Below is a small trained network, with its code and all its weights. Each question gives an input and a class and asks what happens when units are switched off, that is, made to give their printed mean instead of their output.

import numpy as np


def w(rows, s, z=0):
    codes = np.array(rows[::2]) - 128.0
    scale = np.full(codes.shape[1], s)
    scale[-1] = z or s
    return codes * scale


def norm(h):
    return h / np.sqrt((h * h).mean(-1, keepdims=True) + 1e-5)


def f(y):
    return np.maximum(y, 0)


def log_softmax(a):
    a = a - a.max(-1, keepdims=True)
    return a - np.log(np.exp(a).sum(-1, keepdims=True))


def net(x, mask):
    res = np.array(x, float).reshape(1, 4) / 4 @ E
    u = 0
    for l in range(2):
        y = f(norm(res) @ A[l][:, :-1].T + A[l][:, -1])
        res = res + np.where(mask[u : u + 10], y, B[l][:, -1]) @ B[l][:, :-1]
        u += 10
    return log_softmax(norm(res)[-1] @ U[:, :-1].T + U[:, -1])


A, B = {}, {}
E = w([
[120,185,154,77,231,169,155],'x0',
[207,213,161,87,123,25,37],'x1',
[253,20,170,102,143,150,152],'x2',
[104,154,190,81,90,116,153],'x3',
],0.0053)
A[0] = w([
[203,93,100,122,157,165,122,4],'0.n0',
[137,77,97,120,69,80,101,100],'0.n1',
[206,141,88,212,190,115,100,106],'0.n2',
[108,145,201,137,69,173,180,123],'0.n3',
[98,127,198,45,92,81,114,116],'0.n4',
[164,93,77,191,192,127,107,60],'0.n5',
[102,126,101,200,39,144,74,48],'0.n6',
[129,173,86,87,121,107,81,177],'0.n7',
[122,149,54,181,176,109,114,122],'0.n8',
[121,182,149,118,254,169,121,26],'0.n9',
],0.0086,0.0036)
B[0] = w([
[169,205,184,145,47,89,187,199],'0.n0',
[129,68,132,114,220,69,140,210],'0.n1',
[101,100,199,90,136,173,81,233],'0.n2',
[99,79,139,128,105,175,82,211],'0.n3',
[108,76,181,98,105,186,80,215],'0.n4',
[42,70,187,61,90,186,116,207],'0.n5',
[117,104,137,127,160,53,160,218],'0.n6',
[129,108,60,173,130,204,120,241],'0.n7',
[70,133,221,94,77,166,109,218],'0.n8',
[124,81,96,69,96,2,160,253],'0.n9',
],0.0078,0.0042)
A[1] = w([
[106,166,92,150,96,196,90,4],'1.n0',
[132,178,126,9,245,175,170,36],'1.n1',
[64,120,103,176,126,128,143,132],'1.n2',
[136,95,144,102,163,44,117,164],'1.n3',
[123,106,112,113,184,41,165,129],'1.n4',
[76,47,138,98,169,184,146,224],'1.n5',
[174,183,132,99,163,132,53,11],'1.n6',
[84,131,83,130,146,174,247,37],'1.n7',
[254,104,169,133,105,167,149,158],'1.n8',
[49,217,106,138,114,96,107,168],'1.n9',
],0.0093,0.0018)
B[1] = w([
[113,131,139,136,167,44,150,145],'1.n0',
[73,2,134,188,100,110,135,164],'1.n1',
[193,152,153,100,157,163,144,166],'1.n2',
[99,123,42,142,74,183,178,181],'1.n3',
[68,106,85,110,104,69,150,158],'1.n4',
[152,201,112,97,128,94,75,246],'1.n5',
[200,122,55,201,78,213,75,148],'1.n6',
[192,107,88,199,89,151,66,168],'1.n7',
[73,214,135,161,208,108,174,181],'1.n8',
[180,108,186,121,186,132,201,179],'1.n9',
],0.0089,0.011)
U = w([
[58,21,65,134,116,52,170,251],'0',
[155,206,180,156,246,91,238,203],'1',
[201,147,47,205,110,205,26,138],'2',
[55,118,209,49,126,162,28,66],'3',
[95,218,90,69,117,71,100,33],'4',
],0.012,0.0019)

Each question gives the input, the list of numbers given to net, and the class t.
The units are the neurons (one row each of A and B). Each row of codes is followed by its name. A weight is (code - 128) times the scale printed after its matrix; where a second scale follows, it is the last column's (A, B and U).
mask holds one flag per neuron, layer by layer. A switched-off neuron (its flag False) gives its mean, the last column of its row in B, instead of its output. The means were averaged over made-up inputs and are rounded, as every weight is.
A unit's drop is (log p(t) with every unit on - log p(t) with that unit switched off) / (log p(t) with every unit on - log p(t) with every unit switched off).
The circuit of an input: a set's keep is (log p(t) with only the set's units on - log p(t) with every unit switched off) / (log p(t) with every unit on - log p(t) with every unit switched off). Starting from the 12 units with the biggest drops (on a tie, the unit counted first), units are removed one at a time, each time the one whose removal leaves the highest keep (on an exact tie, the one counted first), for as long as the keep stays at least 0.8.
units of the circuit, in order: the units of the circuit, biggest drop first
unit that matters most: the unit with the biggest drop
k most important neurons: the k neurons with the biggest drops, biggest first
top k neurons in layer l: the k neurons of layer l with the biggest drops, biggest first
input [-6,-3,2,-7], class 3: unit that matters most : 0.n5
input [-7,-8,1,-8], class 2: units of the circuit, in order : [0.n9, 1.n5]
input [4,-8,7,-5], class 2: units of the circuit, in order : [1.n7, 1.n5]
input [-5,-2,-7,3], class 1: 3 most important neurons : [1.n9, 0.n9, 1.n2]
input [3,-4,-8,8], class 1: 3 most important neurons : [1.n9, 0.n5, 0.n2]
input [-2,-3,3,2], class 4: 3 most important neurons : [1.n5, 1.n9, 0.n3]
input [7,-7,-1,-8], class 3: units of the circuit, in order : [0.n5, 0.n8]
input [4,2,3,-4], class 0: top 3 neurons in layer 1 : [1.n3, 1.n5, 1.n2]
input [-8,6,3,-7], class 0: 2 most important neurons : [0.n1, 1.n3]
input [-8,4,-7,-1], class 0: 4 most important neurons : [0.n6, 0.n1, 1.n5, 1.n8]
input [0,1,-8,8], class 1: top 2 neurons in layer 1 : [1.n9, 1.n0]
input [-1,6,-7,7], class 1: 2 most important neurons : [1.n9, 1.n0]
input [-2,3,6,-7], class 3: top 2 neurons in layer 0 : [0.n5, 0.n2]
input [7,8,0,-5], class 2: units of the circuit, in order : [1.n6]
input [5,5,-6,6], class 1: 3 most important neurons : [1.n9, 0.n2, 0.n1]
input [8,4,-8,-8], class 0: top 2 neurons in layer 1 : [1.n1, 1.n8]
input [5,-8,-1,-8], class 2: top 2 neurons in layer 1 : [1.n7, 1.n5]
input [-2,-6,6,1], class 1: 3 most important neurons : [1.n8, 0.n7, 0.n0]
input [-6,-4,2,7], class 3: 3 most important neurons : [0.n3, 0.n9, 1.n5]
input [-4,-5,-3,-8], class 3: most important neuron : [0.n8]
input [-5,4,-3,-8], class 3: 2 most important neurons : [0.n8, 0.n2]
input [-3,-4,-3,1], class 2: 2 most important neurons : [0.n9, 1.n7]
input [-4,1,5,-3], class 1: top 2 neurons in layer 1 : [1.n8, 1.n1]
